Below are the code and all the weights of a small trained network. Each question names an input and a class and asks about switching units off, where a switched-off unit gives its printed mean instead of its output.

import numpy as np


def w(rows, s, z=0):
    codes = np.array(rows[::2]) - 128.0
    scale = np.full(codes.shape[1], s)
    scale[-1] = z or s
    return codes * scale


def norm(h):
    return h / np.sqrt((h * h).mean(-1, keepdims=True) + 1e-5)


def f(y):
    return np.maximum(y, 0)


def log_softmax(a):
    a = a - a.max(-1, keepdims=True)
    return a - np.log(np.exp(a).sum(-1, keepdims=True))


def net(x, mask):
    res = np.array(x, float).reshape(1, 7) / 4 @ E
    u = 0
    for l in range(3):
        y = f(norm(res) @ A[l][:, :-1].T + A[l][:, -1])
        res = res + np.where(mask[u : u + 7], y, B[l][:, -1]) @ B[l][:, :-1]
        u += 7
    return log_softmax(norm(res)[-1] @ U[:, :-1].T + U[:, -1])


A, B = {}, {}
E = w([
[33,154,77,90,101,50],'x0',
[94,26,233,114,54,151],'x1',
[152,147,164,181,255,37],'x2',
[89,22,215,123,77,119],'x3',
[22,191,171,62,198,187],'x4',
[120,92,163,199,150,162],'x5',
[185,223,209,58,85,65],'x6',
],0.0056)
A[0] = w([
[72,158,99,184,124,34,82],'L0N0',
[125,88,2,148,70,57,189],'L0N1',
[125,182,224,217,176,103,62],'L0N2',
[148,58,106,202,175,157,152],'L0N3',
[247,88,143,116,110,218,188],'L0N4',
[208,52,133,156,110,174,125],'L0N5',
[171,35,63,151,138,100,3],'L0N6',
],0.0083,0.0028)
B[0] = w([
[216,135,77,105,121,224,182],'L0N0',
[120,159,117,192,141,64,253],'L0N1',
[63,136,224,147,178,160,184],'L0N2',
[133,87,140,21,97,30,223],'L0N3',
[193,141,143,1,90,173,232],'L0N4',
[179,109,116,21,190,137,212],'L0N5',
[182,81,55,118,101,114,180],'L0N6',
],0.0063,0.0056)
A[1] = w([
[122,95,32,111,74,196,142],'L1N0',
[222,101,63,149,80,140,178],'L1N1',
[1,87,170,86,124,161,168],'L1N2',
[157,61,149,128,71,152,149],'L1N3',
[120,129,187,130,166,138,25],'L1N4',
[131,177,164,115,35,51,8],'L1N5',
[150,119,148,116,167,81,163],'L1N6',
],0.0084,0.0018)
B[1] = w([
[80,25,202,122,167,115,237],'L1N0',
[109,149,247,58,202,3,254],'L1N1',
[89,71,143,219,121,165,243],'L1N2',
[57,243,46,182,206,71,213],'L1N3',
[50,122,253,196,157,124,160],'L1N4',
[112,158,71,150,22,150,204],'L1N5',
[24,192,84,159,170,47,197],'L1N6',
],0.0058,0.0048)
A[2] = w([
[114,165,132,93,97,102,193],'L2N0',
[246,105,174,71,117,250,97],'L2N1',
[107,93,121,155,114,182,4],'L2N2',
[102,103,118,94,80,162,212],'L2N3',
[155,229,121,111,154,89,119],'L2N4',
[174,154,141,150,102,106,168],'L2N5',
[133,98,126,215,154,72,82],'L2N6',
],0.013,0.0029)
B[2] = w([
[225,199,82,201,8,206,220],'L2N0',
[163,203,205,2,144,220,210],'L2N1',
[97,7,90,108,92,72,153],'L2N2',
[214,42,71,174,59,146,205],'L2N3',
[95,65,56,211,159,204,255],'L2N4',
[47,102,152,103,92,197,175],'L2N5',
[167,172,161,45,136,110,199],'L2N6',
],0.0063,0.007)
U = w([
[95,137,217,164,188,116,140],'0',
[184,94,80,95,156,4,57],'1',
[195,130,173,56,131,202,149],'2',
[86,46,108,156,95,149,135],'3',
[143,164,36,196,182,155,232],'4',
[170,160,92,175,2,150,5],'5',
],0.016,0.0017)

Each question gives the input, the list of numbers given to net, and the class t.
The units are the neurons (one row each of A and B). Each row of codes is followed by its name. A weight is (code - 128) times the scale printed after its matrix; where a second scale follows, it is the last column's (A, B and U).
mask holds one flag per neuron, layer by layer. A switched-off neuron (its flag False) gives its mean, the last column of its row in B, instead of its output. The means were averaged over made-up inputs and are rounded, as every weight is.
A unit's drop is (log p(t) with every unit on - log p(t) with that unit switched off) / (log p(t) with every unit on - log p(t) with every unit switched off).
The circuit of an input: a set's keep is (log p(t) with only the set's units on - log p(t) with every unit switched off) / (log p(t) with every unit on - log p(t) with every unit switched off). Starting from the 12 units with the biggest drops (on a tie, the unit counted first), units are removed one at a time, each time the one whose removal leaves the highest keep (on an exact tie, the one counted first), for as long as the keep stays at least 0.8.
circuit, biggest first: the units of the circuit, biggest drop first
k most important neurons: the k neurons with the biggest drops, biggest first
k most important neurons of layer l: the k neurons of layer l with the biggest drops, biggest first
input [-5,1,3,0,5,1,7], class 0: most important neuron => L0N2
input [6,4,8,-8,5,-1,1], class 4: 3 most important neurons => L0N0; L2N4; L1N0
input [-8,1,2,7,3,4,-6], class 2: circuit, biggest first => L0N4; L2N1
input [-4,1,6,3,-6,2,6], class 0: circuit, biggest first => L1N6; L0N2
input [6,6,2,7,-8,-5,1], class 5: circuit, biggest first => L1N5; L2N0
input [-4,6,2,7,8,-8,3], class 0: 2 most important neurons => L1N4; L2N4
input [2,-1,0,-6,-4,-2,-3], class 1: 3 most important neurons => L0N6; L2N6; L1N1
input [-7,-1,5,-7,7,-4,5], class 4: 2 most important neurons of layer 2 => L2N4; L2N1
input [6,8,6,-8,-4,1,3], class 4: circuit, biggest first => L2N4; L0N0
input [8,-7,-8,-1,8,-6,0], class 5: 2 most important neurons => L2N0; L1N3
input [-4,-6,-1,-3,4,1,5], class 4: 2 most important neurons of layer 0 => L0N0; L0N4
input [-1,-6,-3,2,3,-1,2], class 4: 3 most important neurons of layer 0 => L0N4; L0N0; L0N3
input [8,-8,8,-2,4,7,7], class 4: 2 most important neurons => L2N4; L0N0
input [5,-3,1,1,4,3,6], class 5: 4 most important neurons of layer 1 => L1N3; L1N1; L1N5; L1N0
input [-2,-5,-6,-3,3,-2,8], class 5: most important neuron of layer 0 => L0N5
input [8,-3,-5,8,4,-7,-1], class 5: 2 most important neurons of layer 1 => L1N5; L1N4
input [4,-4,-7,-3,3,2,-4], class 3: 2 most important neurons => L1N0; L1N3
input [7,5,2,-2,-7,-6,1], class 5: 2 most important neurons of layer 2 => L2N0; L2N5
input [-2,-4,3,-2,4,4,3], class 0: 2 most important neurons => L0N2; L1N4
input [3,2,3,-5,-6,2,6], class 5: circuit, biggest first => L1N5
